(in the rows, 128 means zero)
Each row has two labels, one from each of two sets.
[102,132,124,139,125,150,177,124,166,122,114,121,135,125,141,128,119,97,133,157,124,135,117,148,129,125,137,116,149,124,86,134,127,166,143,118,126,136,141,116,148,130,110,131,118] => dq + rh
[85,126,126,127,133,125,188,124,169,111,114,124,126,113,163,129,129,106,126,145,120,131,107,172,129,129,150,143,157,125,92,140,124,180,153,109,119,131,141,114,172,103,105,127,104] => dq + pp
[93,123,129,129,133,114,180,126,172,98,116,131,129,99,166,127,118,104,121,152,112,122,99,155,132,131,146,153,151,126,97,144,114,215,155,73,108,143,154,117,218,109,106,118,93] => dq + pp
[124,131,133,126,123,125,154,127,139,121,115,124,122,120,132,133,126,114,134,155,119,130,116,134,130,132,140,128,141,123,108,127,127,153,131,119,120,122,140,127,147,126,114,119,112] => dq + pp
[92,126,124,130,134,128,174,123,138,121,134,128,128,141,162,138,138,134,134,135,136,125,125,124,133,125,131,142,184,125,110,133,126,139,159,125,125,121,125,107,147,113,106,126,114] => Jj + pp
[104,122,126,135,132,92,159,123,163,119,120,123,133,110,138,122,119,111,114,134,119,142,114,110,128,129,137,130,124,129,121,128,113,186,131,111,109,134,134,132,174,118,133,124,114] => gz + pp
[112,119,128,123,139,104,142,131,150,114,119,118,131,102,153,126,119,118,118,130,111,137,112,138,133,127,138,150,128,131,126,142,116,185,143,101,107,133,140,131,179,109,122,123,108] => gz + pp
[88,123,127,128,129,94,176,125,167,116,125,122,132,102,158,134,122,101,113,142,114,139,113,130,129,122,144,137,147,131,112,136,108,204,153,98,108,138,138,126,186,110,123,122,102] => gz + pp
[115,139,132,130,130,123,186,128,161,100,106,132,136,111,126,129,140,87,141,155,114,126,118,153,134,127,135,152,141,125,119,135,118,181,160,59,116,139,150,126,188,118,109,126,102] => dq + rh
[128,121,134,127,135,88,141,138,136,113,118,144,124,116,168,137,134,129,127,133,111,125,122,103,132,128,131,154,144,130,144,139,109,175,142,64,98,130,139,124,198,109,117,120,105] => gz + pp
[104,126,128,125,138,110,182,129,183,105,116,126,123,113,156,136,115,111,121,149,118,139,104,160,130,123,147,143,143,123,102,143,126,192,149,90,116,140,147,118,213,110,116,125,107] => th + pp
[97,122,127,124,131,114,175,123,144,109,119,121,121,111,153,127,129,107,126,146,114,135,110,150,129,133,142,142,153,125,101,138,125,176,152,113,117,126,147,118,167,112,111,125,103] => dq + pp
[101,121,126,127,140,100,176,129,172,109,127,141,137,98,180,127,128,115,115,134,109,148,111,120,132,124,137,156,159,125,121,145,105,211,165,67,102,138,138,126,214,100,122,124,103] => gz + pp
[116,123,129,130,133,100,165,131,154,118,106,132,130,108,158,127,131,115,122,135,115,129,118,121,129,127,132,147,129,132,127,132,110,179,144,79,110,139,138,129,178,114,123,122,116] => gz + rh
[99,120,127,123,129,93,155,130,156,115,124,137,130,102,164,129,122,121,120,125,115,133,114,111,130,134,134,146,149,124,126,133,106,194,138,90,108,134,133,124,188,108,122,120,108] => gz + pp
[92,123,127,125,133,121,166,123,150,114,128,124,129,117,159,136,127,114,127,143,125,128,111,129,131,123,143,133,173,126,96,134,123,174,153,122,122,118,134,111,161,110,111,120,109] => dq + pp
[93,132,132,122,126,134,190,122,180,116,113,118,129,116,148,130,120,91,124,156,118,138,103,173,129,125,162,127,155,122,74,136,131,185,147,115,125,133,152,121,183,120,109,124,99] => Jj + pp
[122,124,132,124,126,111,167,132,143,111,111,135,113,122,155,139,128,115,133,146,111,126,116,145,133,129,138,155,147,124,118,138,128,160,149,80,119,133,146,122,175,115,104,118,101] => dq + pp
[110,123,134,123,127,128,168,128,162,113,113,125,126,114,148,132,116,99,130,158,100,134,114,151,132,121,145,131,147,127,84,138,126,179,142,97,151,134,151,120,186,121,109,121,105] => dq + pp
[111,128,135,123,131,115,186,127,167,101,111,125,132,119,144,136,124,93,127,163,119,130,116,143,135,127,140,131,160,128,97,136,121,188,161,85,115,134,151,114,208,113,118,120,102] => Jj + rh
[101,125,121,121,127,119,165,131,164,109,114,128,139,102,157,132,118,99,123,147,111,133,107,149,131,124,145,138,148,127,93,142,118,189,145,99,115,133,147,119,187,117,113,123,103] => dq + pp

Each row has two labels, one from each of two sets.
[130,125,127,149,124,139,134,130,129,128,131,110,116,143,123,126,145,113,135,136,131,136,123,134,133,133,122,142,127,120,128,122,115,124,129,121,99,97,124,133,135,116,136,142,112] => Hj + (35)
[129,124,124,129,126,139,126,135,129,115,122,130,99,148,130,137,127,116,139,134,120,127,114,125,123,126,138,128,131,128,131,121,116,136,129,134,123,115,114,126,140,127,136,147,119] => fg + (35)
[125,132,129,133,115,136,126,122,125,124,131,124,125,137,127,128,131,120,132,143,144,136,111,134,134,128,110,129,127,96,129,124,126,123,127,131,120,120,115,127,140,114,133,126,136] => Cp + (35)
[127,127,143,134,126,138,129,117,131,133,126,119,104,134,131,124,142,129,135,150,126,135,128,134,134,137,124,120,126,132,132,137,129,141,123,135,103,115,126,127,127,125,142,109,122] => Cp + (35)
[135,130,117,124,139,122,134,139,133,126,124,131,124,134,125,123,127,123,142,125,113,124,137,122,134,132,141,118,136,135,137,125,118,130,130,117,120,129,149,129,112,141,135,134,126] => bz + (35)
[121,123,125,130,129,133,134,128,128,126,135,154,162,132,126,119,116,123,134,125,123,126,125,128,132,145,126,121,137,132,132,138,125,138,124,123,110,122,114,128,126,131,128,119,123] => dl + (35)
[124,128,126,114,134,139,130,146,128,129,131,133,139,131,122,115,113,124,121,136,138,124,124,125,125,139,126,124,135,125,121,137,128,143,130,124,143,124,115,135,132,112,124,134,121] => dl + (35)
[125,135,130,141,129,140,127,137,126,131,121,149,144,139,126,94,112,132,107,131,135,119,118,129,121,137,117,130,132,125,122,135,123,136,130,134,130,106,101,136,140,124,128,147,131] => dl + (35)
[127,125,125,143,141,138,127,136,136,130,132,143,145,141,129,113,122,130,134,128,131,128,132,135,129,145,119,129,132,131,130,139,128,133,127,128,102,106,114,127,137,125,123,127,126] => dl + (35)
[129,126,120,130,153,130,134,145,134,125,129,141,112,140,131,118,132,125,129,130,116,128,143,124,123,123,140,125,135,123,130,131,122,153,127,121,142,126,141,131,117,134,142,144,119] => bz + (35)
[126,126,125,133,133,122,128,141,113,128,136,132,135,136,128,130,129,129,127,121,115,122,141,128,128,130,135,129,133,143,139,129,129,134,138,117,133,127,126,130,122,134,130,143,123] => bz + (35)
[121,128,129,127,141,138,127,111,125,135,126,124,116,136,128,117,132,121,125,135,140,128,118,124,136,139,116,126,130,125,125,145,124,137,129,126,124,127,121,134,131,120,135,127,112] => Hj + (35)
[130,124,122,129,125,143,126,116,132,132,127,110,99,140,122,133,143,118,144,133,134,135,129,124,137,131,124,124,129,130,135,129,126,132,133,129,108,126,128,127,139,113,142,133,114] => Hj + (35)
[122,124,125,126,108,135,127,123,134,128,118,126,96,147,125,138,142,118,140,135,119,134,136,130,126,115,133,138,131,144,138,124,128,134,128,125,124,126,122,125,146,136,137,136,127] => fg + (35)
[134,132,125,115,136,126,130,159,128,128,125,136,132,133,125,121,124,117,120,120,126,121,125,128,127,128,144,127,134,118,123,120,117,136,128,122,172,137,126,140,116,122,145,147,124] => bz + (35)
[126,133,123,122,131,126,134,148,133,128,130,122,117,143,126,119,125,121,131,141,117,122,131,137,129,137,138,127,135,128,129,124,113,129,137,128,115,118,119,140,110,144,149,137,129] => bz + (35)
[137,123,125,141,104,144,125,127,118,132,131,122,121,135,125,125,107,130,134,128,133,131,126,137,127,126,122,131,126,124,131,129,129,121,128,123,114,115,134,118,154,95,124,137,113] => Hj + (33)
[126,129,125,129,132,131,131,132,124,134,125,140,123,134,133,120,130,137,124,127,123,119,137,128,127,127,134,129,133,126,124,135,134,137,126,125,153,136,134,132,126,122,135,137,123] => bz + (35)
[132,126,123,120,142,127,132,151,126,130,128,144,121,137,121,124,115,123,131,116,109,124,142,124,122,129,142,125,131,137,131,129,118,133,132,120,147,131,138,134,111,129,140,150,121] => bz + (35)
